Below is a small trained network, with its code and all its weights. Each question gives an input and a target symbol and asks what happens when units are switched off, that is, made to give their printed mean instead of their output.

import numpy as np


def w(rows, s, z=0):
    codes = np.array(rows[::2]) - 128.0
    scale = np.full(codes.shape[1], s)
    scale[-1] = z or s
    return codes * scale


def softmax(a):
    e = np.exp(a - a.max(-1, keepdims=True))
    return e / e.sum(-1, keepdims=True)


def log_softmax(a):
    a = a - a.max(-1, keepdims=True)
    return a - np.log(np.exp(a).sum(-1, keepdims=True))


def net(x, mask):
    ids = ['βδεζηλμξτφψω'.index(c) for c in x.split()]
    T = len(ids)
    res = E[ids] + P[:T]
    u = 0
    for l in range(2):
        r = res
        for j in range(3):
            rows = slice(4 * j, 4 * j + 4)
            q, k, v = (r @ M[l][rows].T for M in (Q, K, V))
            z = softmax(np.where(np.tri(T) > 0, q @ k.T / 4**0.5, -1e9)) @ v
            o = O[l][rows]
            res = res + np.where(mask[u + j], z, o[:, -1]) @ o[:, :-1]
        u += 3
    return log_softmax(res[-1] @ U[:, :-1].T + U[:, -1])


Q, K, V, O = {}, {}, {}, {}
E = w([
[122,97,137,173,141],'β',
[169,59,74,143,203],'δ',
[77,53,67,169,182],'ε',
[182,63,65,93,176],'ζ',
[144,105,101,153,89],'η',
[145,55,33,145,127],'λ',
[164,170,142,174,165],'μ',
[125,135,52,235,171],'ξ',
[73,181,87,247,139],'τ',
[200,171,93,185,209],'φ',
[253,140,61,111,133],'ψ',
[197,251,135,166,76],'ω',
],0.0045)
P = w([
[97,118,159,94,123],'0',
[146,101,149,166,119],'1',
[108,148,73,122,70],'2',
[129,158,123,121,190],'3',
[171,72,164,201,117],'4',
[103,149,31,142,55],'5',
[139,169,105,136,212],'6',
[196,54,167,227,115],'7',
[112,162,1,169,42],'8',
[162,180,96,159,221],'9',
[182,67,212,177,92],'10',
],0.0093)
Q[0] = w([
[115,138,74,110,111],'0.h1',
[136,158,131,171,113],'0.h1',
[122,162,95,132,71],'0.h1',
[101,130,191,150,163],'0.h1',
[130,142,94,134,143],'0.h2',
[120,150,155,129,113],'0.h2',
[115,124,132,98,118],'0.h2',
[67,102,147,130,150],'0.h2',
[61,131,46,184,125],'0.h3',
[140,206,63,149,163],'0.h3',
[132,98,120,130,3],'0.h3',
[91,121,135,107,195],'0.h3',
],0.026)
K[0] = w([
[155,93,112,173,135],'0.h1',
[113,91,162,99,114],'0.h1',
[181,72,163,157,91],'0.h1',
[98,149,99,55,135],'0.h1',
[105,97,103,123,101],'0.h2',
[121,163,111,148,149],'0.h2',
[141,134,102,111,156],'0.h2',
[143,98,136,155,190],'0.h2',
[181,81,115,251,97],'0.h3',
[227,158,128,168,152],'0.h3',
[133,24,216,130,129],'0.h3',
[119,144,39,129,124],'0.h3',
],0.023)
V[0] = w([
[149,86,154,114,51],'0.h1',
[76,119,110,114,37],'0.h1',
[133,97,130,199,64],'0.h1',
[167,150,63,201,84],'0.h1',
[79,156,182,3,149],'0.h2',
[127,135,173,109,57],'0.h2',
[184,105,103,166,131],'0.h2',
[128,95,181,182,144],'0.h2',
[144,37,145,78,142],'0.h3',
[25,143,212,137,117],'0.h3',
[182,169,130,89,120],'0.h3',
[108,126,116,152,184],'0.h3',
],0.016)
O[0] = w([
[140,113,102,55,234,119],'0.h1',
[28,112,193,62,197,90],'0.h1',
[96,123,83,157,221,177],'0.h1',
[66,211,71,165,172,208],'0.h1',
[68,180,198,161,6,2],'0.h2',
[133,59,193,120,118,101],'0.h2',
[168,125,97,156,198,183],'0.h2',
[238,133,116,89,120,114],'0.h2',
[159,33,174,74,61,119],'0.h3',
[27,101,207,206,187,36],'0.h3',
[159,171,145,57,161,111],'0.h3',
[121,164,140,192,69,145],'0.h3',
],0.011,0.0069)
Q[1] = w([
[116,81,196,131,193],'1.h1',
[67,131,88,80,15],'1.h1',
[109,224,123,69,109],'1.h1',
[127,138,72,42,125],'1.h1',
[148,63,126,117,174],'1.h2',
[210,87,243,149,175],'1.h2',
[104,210,116,151,169],'1.h2',
[147,105,77,202,116],'1.h2',
[199,207,221,145,170],'1.h3',
[98,249,66,27,58],'1.h3',
[117,100,192,176,97],'1.h3',
[218,42,181,89,160],'1.h3',
],0.013)
K[1] = w([
[147,98,249,124,182],'1.h1',
[44,149,51,55,117],'1.h1',
[153,188,73,59,123],'1.h1',
[156,128,42,106,155],'1.h1',
[152,116,153,65,95],'1.h2',
[58,156,150,24,109],'1.h2',
[176,190,144,151,148],'1.h2',
[166,94,186,117,174],'1.h2',
[161,226,207,155,142],'1.h3',
[170,186,32,51,195],'1.h3',
[127,121,183,90,80],'1.h3',
[159,65,230,153,183],'1.h3',
],0.014)
V[1] = w([
[153,109,142,81,87],'1.h1',
[81,190,121,119,74],'1.h1',
[73,151,93,172,162],'1.h1',
[111,81,94,103,136],'1.h1',
[158,41,117,181,214],'1.h2',
[148,146,255,104,176],'1.h2',
[59,135,107,183,117],'1.h2',
[55,54,56,92,91],'1.h2',
[166,116,143,9,186],'1.h3',
[46,114,148,94,153],'1.h3',
[164,93,120,100,21],'1.h3',
[194,51,197,209,178],'1.h3',
],0.015)
O[1] = w([
[90,151,99,132,138,61],'1.h1',
[174,113,85,183,135,32],'1.h1',
[187,109,160,140,116,201],'1.h1',
[122,167,155,136,128,184],'1.h1',
[19,139,150,78,94,252],'1.h2',
[57,70,93,214,162,42],'1.h2',
[165,194,93,95,146,76],'1.h2',
[178,238,209,80,171,99],'1.h2',
[77,46,186,122,199,144],'1.h3',
[151,179,188,109,183,27],'1.h3',
[138,94,105,28,91,47],'1.h3',
[6,159,147,158,57,59],'1.h3',
],0.015,0.012)
U = w([
[47,135,106,138,127,112],'β',
[119,100,112,84,34,62],'δ',
[103,159,212,93,3,142],'ε',
[95,117,106,54,90,85],'ζ',
[97,142,171,137,188,129],'η',
[148,144,245,73,126,122],'λ',
[117,35,205,201,31,253],'μ',
[204,154,178,147,69,174],'ξ',
[139,239,40,97,201,93],'τ',
[156,119,22,140,115,78],'φ',
[182,88,88,48,195,140],'ψ',
[176,118,131,187,203,90],'ω',
],0.0038,0.0056)

Each question gives the input, a string of symbols that net reads in full, and the target symbol t.
The units are the heads (4 rows each of Q, K, V and O). Each row of codes is followed by its name. A weight is (code - 128) times the scale printed after its matrix; where a second scale follows, it is the last column's (O and U).
mask holds one flag per head, layer by layer. A switched-off head (its flag False) gives its mean, the last column of its rows in O, instead of its output. The means were averaged over made-up inputs and are rounded, as every weight is.
A unit's drop is (log p(t) with every unit on - log p(t) with that unit switched off) / (log p(t) with every unit on - log p(t) with every unit switched off).
The circuit of an input: a set's keep is (log p(t) with only the set's units on - log p(t) with every unit switched off) / (log p(t) with every unit on - log p(t) with every unit switched off). Starting from all 6 units, units are removed one at a time, each time the one whose removal leaves the highest keep (on an exact tie, the one counted first), for as long as the keep stays at least 0.8.
units of the circuit, in order: the units of the circuit, biggest drop first
unit that matters most: the unit with the biggest drop
which heads matter: for each layer, one digit per head in row order, 1 if its drop is at least 0.15 and else 0, layers parted by /
input ψ ε ε ψ β ε ψ ψ τ ψ ε, target μ: unit that matters most : 1.h2
input ε φ μ μ ε, target τ: which heads matter : 111 / 111
input ψ ψ ω ψ, target ω: units of the circuit, in order : [0.h3 1.h3]
input η τ λ τ φ ψ, target φ: units of the circuit, in order : [1.h3 0.h1]
input ψ τ η β τ λ ξ, target τ: which heads matter : 111 / 011
input ξ ξ ψ δ ψ, target ε: which heads matter : 000 / 011
input ω β ψ ψ μ ζ μ, target μ: units of the circuit, in order : [1.h2 1.h3 0.h3]
input β μ ε ζ ω ψ ε ξ, target β: which heads matter : 101 / 111
input ψ φ ε ω β, target μ: units of the circuit, in order : [1.h2 0.h3 0.h1]
input ψ ψ ζ, target ψ: units of the circuit, in order : [1.h3 0.h3]
input ξ ζ δ ψ, target ψ: units of the circuit, in order : [1.h3 0.h3]
input τ δ ψ β ψ ξ μ φ μ τ ξ, target ξ: units of the circuit, in order : [0.h3 0.h2 1.h3 1.h1]
input ψ λ λ ξ τ ψ ψ ψ τ μ, target ψ: units of the circuit, in order : [0.h1 0.h3 1.h3]
input ξ ψ ξ ζ ξ μ ω μ, target ε: unit that matters most : 1.h3
input ε η μ ε β ψ ψ ψ λ ξ ζ, target τ: units of the circuit, in order : [0.h2 0.h3 1.h2 1.h3]
input ψ ψ ε ζ, target ψ: which heads matter : 011 / 001
input ψ φ μ ε φ ψ δ, target ψ: units of the circuit, in order : [0.h3 1.h3]
input δ λ λ ψ ε ε ψ λ ψ, target λ: which heads matter : 111 / 111
input ε τ ψ, target τ: units of the circuit, in order : [0.h3 1.h3 1.h2]
input ε μ ψ ξ ψ τ ξ ε ξ ψ β, target τ: unit that matters most : 0.h2
input ω ψ ψ ψ δ, target ω: which heads matter : 111 / 011
input ξ ψ ψ ξ ψ, target ε: which heads matter : 001 / 011
